Below are the code and all the weights of a small trained network. Each question names an input and a class and asks about switching units off, where a switched-off unit gives its printed mean instead of its output.

import numpy as np


def w(rows, s, z=0):
    codes = np.array(rows[::2]) - 128.0
    scale = np.full(codes.shape[1], s)
    scale[-1] = z or s
    return codes * scale


def f(y):
    return y / 2 * (1 + np.tanh(0.7978845608 * (y + 0.044715 * y**3)))


def log_softmax(a):
    a = a - a.max(-1, keepdims=True)
    return a - np.log(np.exp(a).sum(-1, keepdims=True))


def net(x, mask):
    res = np.array(x, float).reshape(1, 5) / 4 @ E
    y = f(res @ A[0][:, :-1].T + A[0][:, -1])
    res = res + np.where(mask, y, B[0][:, -1]) @ B[0][:, :-1]
    return log_softmax(res[-1] @ U[:, :-1].T + U[:, -1])


A, B = {}, {}
E = w([
[171,127,37,139,180,107,154,208],'x0',
[142,157,154,112,138,2,115,120],'x1',
[28,190,107,87,118,125,127,161],'x2',
[108,135,62,126,178,129,128,26],'x3',
[157,139,72,134,22,115,118,113],'x4',
],0.0065)
A[0] = w([
[143,119,79,139,146,116,132,168,4],'neuron 0',
[101,134,182,128,101,132,125,83,31],'neuron 1',
[37,156,97,125,130,124,129,153,110],'neuron 2',
[100,118,209,126,90,163,121,55,69],'neuron 3',
[124,126,110,134,126,198,135,143,45],'neuron 4',
[145,129,180,125,97,131,128,189,18],'neuron 5',
[143,129,69,131,38,130,130,125,4],'neuron 6',
[124,116,125,132,117,208,133,123,26],'neuron 7',
[116,129,91,127,159,129,135,64,6],'neuron 8',
[138,134,82,127,68,128,123,118,212],'neuron 9',
[172,115,58,133,172,127,135,190,109],'neuron 10',
[145,132,60,125,171,123,127,171,50],'neuron 11',
[149,122,184,134,94,150,137,219,54],'neuron 12',
[103,124,173,130,203,134,135,140,21],'neuron 13',
[46,154,103,117,110,120,131,152,7],'neuron 14',
[248,89,151,154,153,145,133,83,21],'neuron 15',
[123,123,117,136,138,224,125,139,169],'neuron 16',
[121,143,165,129,153,3,128,116,68],'neuron 17',
[111,124,177,124,230,156,128,144,116],'neuron 18',
[121,116,118,129,120,183,133,135,25],'neuron 19',
[137,131,115,127,94,79,127,113,20],'neuron 20',
[118,134,64,129,178,137,132,38,70],'neuron 21',
],0.017,0.0039)
B[0] = w([
[100,246,119,92,161,168,115,81,163],'neuron 0',
[95,240,123,113,149,152,159,120,179],'neuron 1',
[163,77,213,99,126,199,112,179,222],'neuron 2',
[72,236,182,150,143,112,185,162,230],'neuron 3',
[168,149,80,80,201,96,109,108,161],'neuron 4',
[45,119,75,118,149,162,53,94,191],'neuron 5',
[199,189,66,142,71,166,98,47,191],'neuron 6',
[176,164,69,87,210,97,99,99,160],'neuron 7',
[51,131,72,104,144,166,54,84,179],'neuron 8',
[168,106,144,202,45,84,162,144,211],'neuron 9',
[87,212,183,161,140,103,180,154,244],'neuron 10',
[75,219,141,102,153,131,153,116,203],'neuron 11',
[20,68,106,167,124,134,60,115,231],'neuron 12',
[177,192,62,133,68,183,100,48,189],'neuron 13',
[175,126,157,63,163,239,84,113,185],'neuron 14',
[187,89,195,50,133,247,90,162,231],'neuron 15',
[183,64,128,142,188,25,148,171,212],'neuron 16',
[194,84,87,125,226,25,136,154,254],'neuron 17',
[201,137,108,192,3,115,141,100,243],'neuron 18',
[159,163,69,83,190,126,100,94,141],'neuron 19',
[182,182,53,111,163,157,85,69,150],'neuron 20',
[18,58,102,179,117,116,59,138,246],'neuron 21',
],0.028,0.0071)
U = w([
[65,248,178,136,153,123,178,141,117],'0',
[194,111,66,96,213,40,115,138,138],'1',
[6,75,85,166,116,149,45,108,112],'2',
[209,161,86,179,17,147,129,49,124],'3',
[174,102,212,41,131,239,92,179,121],'4',
[103,21,207,170,51,40,253,211,254],'5',
[100,113,96,67,111,139,184,101,57],'6',
],0.0069,0.0042)

Each question gives the input, the list of numbers given to net, and the class t.
The units are the neurons (one row each of A and B). Each row of codes is followed by its name. A weight is (code - 128) times the scale printed after its matrix; where a second scale follows, it is the last column's (A, B and U).
mask holds one flag per neuron, in row order. A switched-off neuron (its flag False) gives its mean, the last column of its row in B, instead of its output. The means were averaged over made-up inputs and are rounded, as every weight is.
A unit's drop is (log p(t) with every unit on - log p(t) with that unit switched off) / (log p(t) with every unit on - log p(t) with every unit switched off).
most important unit: the unit with the biggest drop
k most important neurons: the k neurons with the biggest drops, biggest first
drop of u: that unit's drop, to one decimal
input [-8,-8,-8,-3,6], class 0: 4 most important neurons : [neuron 3; neuron 17; neuron 1; neuron 2]
input [-7,4,-5,0,-8], class 3: most important unit : neuron 18
input [6,5,-8,8,0], class 2: 4 most important neurons : [neuron 21; neuron 8; neuron 2; neuron 14]
input [6,-3,2,-6,2], class 0: 2 most important neurons : [neuron 10; neuron 21]
input [7,5,-7,-1,5], class 0: 3 most important neurons : [neuron 10; neuron 11; neuron 2]
input [1,7,8,-7,-5], class 4: 2 most important neurons : [neuron 2; neuron 14]
input [-7,3,-2,-6,1], class 0: 3 most important neurons : [neuron 3; neuron 1; neuron 21]
input [0,8,5,-2,8], class 1: 2 most important neurons : [neuron 17; neuron 18]
input [1,7,7,6,-6], class 1: 2 most important neurons : [neuron 17; neuron 15]
input [2,3,-6,2,5], class 4: 3 most important neurons : [neuron 15; neuron 18; neuron 13]
input [6,-8,5,-7,6], class 1: 2 most important neurons : [neuron 16; neuron 4]
input [-3,1,-4,0,3], class 4: 2 most important neurons : [neuron 15; neuron 18]
input [2,-2,-6,-6,3], class 2: 3 most important neurons : [neuron 12; neuron 5; neuron 2]
input [0,2,-3,-3,3], class 5: most important unit : neuron 13
input [-6,-3,0,-5,5], class 0: drop of neuron 9 : 0.0
input [-5,2,-6,-6,-4], class 2: drop of neuron 11 : 0.1
input [8,-1,-6,-1,-2], class 0: drop of neuron 10 : 2.4
